Below are the code and all the weights of a small trained network. Each question names an input and a class and asks about switching units off, where a switched-off unit gives its printed mean instead of its output.

import numpy as np


def w(rows, s, z=0):
    codes = np.array(rows[::2]) - 128.0
    scale = np.full(codes.shape[1], s)
    scale[-1] = z or s
    return codes * scale


def norm(h):
    return h / np.sqrt((h * h).mean(-1, keepdims=True) + 1e-5)


def f(y):
    return np.maximum(y, 0)


def log_softmax(a):
    a = a - a.max(-1, keepdims=True)
    return a - np.log(np.exp(a).sum(-1, keepdims=True))


def net(x, mask):
    res = np.array(x, float).reshape(1, 6) / 4 @ E
    u = 0
    for l in range(4):
        y = f(norm(res) @ A[l][:, :-1].T + A[l][:, -1])
        res = res + np.where(mask[u : u + 10], y, B[l][:, -1]) @ B[l][:, :-1]
        u += 10
    return log_softmax(norm(res)[-1] @ U[:, :-1].T + U[:, -1])


A, B = {}, {}
E = w([
[108,45,124],'x0',
[130,129,129],'x1',
[133,126,130],'x2',
[106,125,15],'x3',
[8,167,143],'x4',
[129,125,128],'x5',
],0.0011)
A[0] = w([
[160,128,76,83],'L0N1',
[155,115,123,62],'L0N2',
[77,173,131,211],'L0N3',
[168,146,116,188],'L0N4',
[149,150,152,150],'L0N5',
[4,98,140,246],'L0N6',
[167,167,138,52],'L0N7',
[107,125,194,161],'L0N8',
[123,116,198,211],'L0N9',
[129,127,136,97],'L0N10',
],0.0029,0.0013)
B[0] = w([
[69,174,134,154],'L0N1',
[174,131,139,132],'L0N2',
[199,110,121,197],'L0N3',
[128,196,117,170],'L0N4',
[122,146,93,150],'L0N5',
[214,139,101,255],'L0N6',
[90,149,119,136],'L0N7',
[151,109,55,176],'L0N8',
[122,129,3,192],'L0N9',
[117,114,142,128],'L0N10',
],0.0021,0.0022)
A[1] = w([
[133,127,251,113],'L1N1',
[158,79,123,97],'L1N2',
[15,161,165,110],'L1N3',
[160,88,197,252],'L1N4',
[128,116,239,153],'L1N5',
[168,169,232,182],'L1N6',
[32,203,138,184],'L1N7',
[25,136,142,113],'L1N8',
[32,124,120,215],'L1N9',
[134,178,124,23],'L1N10',
],0.0031,0.0011)
B[1] = w([
[87,130,54,158],'L1N1',
[132,155,114,228],'L1N2',
[209,62,126,175],'L1N3',
[94,151,35,249],'L1N4',
[93,132,30,163],'L1N5',
[87,127,55,217],'L1N6',
[214,107,117,254],'L1N7',
[251,88,157,173],'L1N8',
[221,107,123,232],'L1N9',
[128,150,142,160],'L1N10',
],0.0031,0.0009)
A[2] = w([
[123,24,103,246],'L2N1',
[73,140,137,174],'L2N2',
[118,121,128,94],'L2N3',
[102,46,162,145],'L2N4',
[143,93,147,138],'L2N5',
[104,146,3,115],'L2N6',
[148,148,63,157],'L2N7',
[62,4,146,140],'L2N8',
[183,124,84,140],'L2N9',
[117,183,161,126],'L2N10',
],0.0035,0.0012)
B[2] = w([
[144,252,156,209],'L2N1',
[102,82,122,129],'L2N2',
[104,127,107,128],'L2N3',
[134,188,116,135],'L2N4',
[159,158,125,136],'L2N5',
[91,105,167,253],'L2N6',
[84,96,166,228],'L2N7',
[135,219,115,146],'L2N8',
[104,89,200,225],'L2N9',
[119,154,108,132],'L2N10',
],0.0031,0.0036)
A[3] = w([
[65,106,19,189],'L3N1',
[55,138,249,173],'L3N2',
[126,84,254,225],'L3N3',
[102,186,206,235],'L3N4',
[59,85,67,218],'L3N5',
[196,148,192,94],'L3N6',
[221,48,132,137],'L3N7',
[122,243,131,41],'L3N8',
[168,141,141,1],'L3N9',
[70,115,239,132],'L3N10',
],0.0024,0.00082)
B[3] = w([
[7,77,201,171],'L3N1',
[151,81,69,252],'L3N2',
[175,61,69,237],'L3N3',
[139,131,29,241],'L3N4',
[49,113,151,178],'L3N5',
[88,87,130,183],'L3N6',
[232,86,225,186],'L3N7',
[136,138,60,181],'L3N8',
[119,101,124,135],'L3N9',
[139,15,61,221],'L3N10',
],0.0021,0.002)
U = w([
[135,91,90,186],'0',
[132,89,98,173],'1',
[135,94,97,162],'2',
[239,112,186,122],'3',
[7,126,151,108],'4',
[146,253,70,97],'5',
[120,176,217,1],'6',
],0.0069,0.005)

Each question gives the input, the list of numbers given to net, and the class t.
The units are the neurons (one row each of A and B). Each row of codes is followed by its name. A weight is (code - 128) times the scale printed after its matrix; where a second scale follows, it is the last column's (A, B and U).
mask holds one flag per neuron, layer by layer. A switched-off neuron (its flag False) gives its mean, the last column of its row in B, instead of its output. The means were averaged over made-up inputs and are rounded, as every weight is.
A unit's drop is (log p(t) with every unit on - log p(t) with that unit switched off) / (log p(t) with every unit on - log p(t) with every unit switched off).
unit that matters most: the unit with the biggest drop
top k neurons: the k neurons with the biggest drops, biggest first
k most important neurons of layer l: the k neurons of layer l with the biggest drops, biggest first
drop of u: that unit's drop, to one decimal
input [3,3,-4,-6,-5,3], class 4: unit that matters most : L0N6
input [-1,-3,-2,6,8,6], class 3: 2 most important neurons of layer 1 : (L1N7 L1N9)
input [5,4,2,-2,7,4], class 3: 2 most important neurons of layer 1 : (L1N9 L1N8)
input [7,3,0,-4,0,1], class 5: top 3 neurons : (L2N1 L2N8 L0N9)
input [7,-4,-2,-2,-6,-6], class 5: 4 most important neurons of layer 2 : (L2N1 L2N8 L2N6 L2N4)
input [7,-1,-5,-2,8,4], class 3: top 2 neurons : (L1N9 L1N8)
input [8,4,-1,-1,7,7], class 5: 2 most important neurons of layer 0 : (L0N6 L0N3)
input [4,0,-1,5,8,4], class 3: 2 most important neurons of layer 1 : (L1N9 L1N8)
input [6,4,-1,-5,-2,0], class 5: 2 most important neurons of layer 0 : (L0N9 L0N6)
input [8,2,5,8,-6,-7], class 4: top 2 neurons : (L0N6 L1N7)
input [7,-2,-2,-6,1,-2], class 5: top 2 neurons : (L2N1 L0N9)
input [-5,2,0,-7,2,1], class 4: top 2 neurons : (L1N6 L2N1)
input [-6,-2,-5,-4,7,5], class 3: top 2 neurons : (L1N7 L1N3)
input [-1,4,1,6,6,0], class 3: unit that matters most : L0N9
input [8,7,0,-2,-3,1], class 5: top 2 neurons : (L2N8 L2N1)
input [3,0,2,-7,-6,-6], class 4: top 2 neurons : (L0N6 L1N4)
input [2,6,-3,7,7,6], class 3: 2 most important neurons of layer 0 : (L0N9 L0N8)
input [8,-7,-7,1,-1,4], class 5: top 2 neurons : (L2N1 L2N8)
input [0,-2,6,-2,7,2], class 3: drop of L2N6 : 0.1
input [-8,0,5,-7,-6,-6], class 5: top neuron : (L3N10)
input [-6,-7,4,8,2,-4], class 4: drop of L2N1 : 0.7
input [0,-4,-2,7,8,-5], class 3: drop of L1N9 : 0.5
input [3,-3,-2,0,7,-2], class 3: drop of L1N9 : 0.2
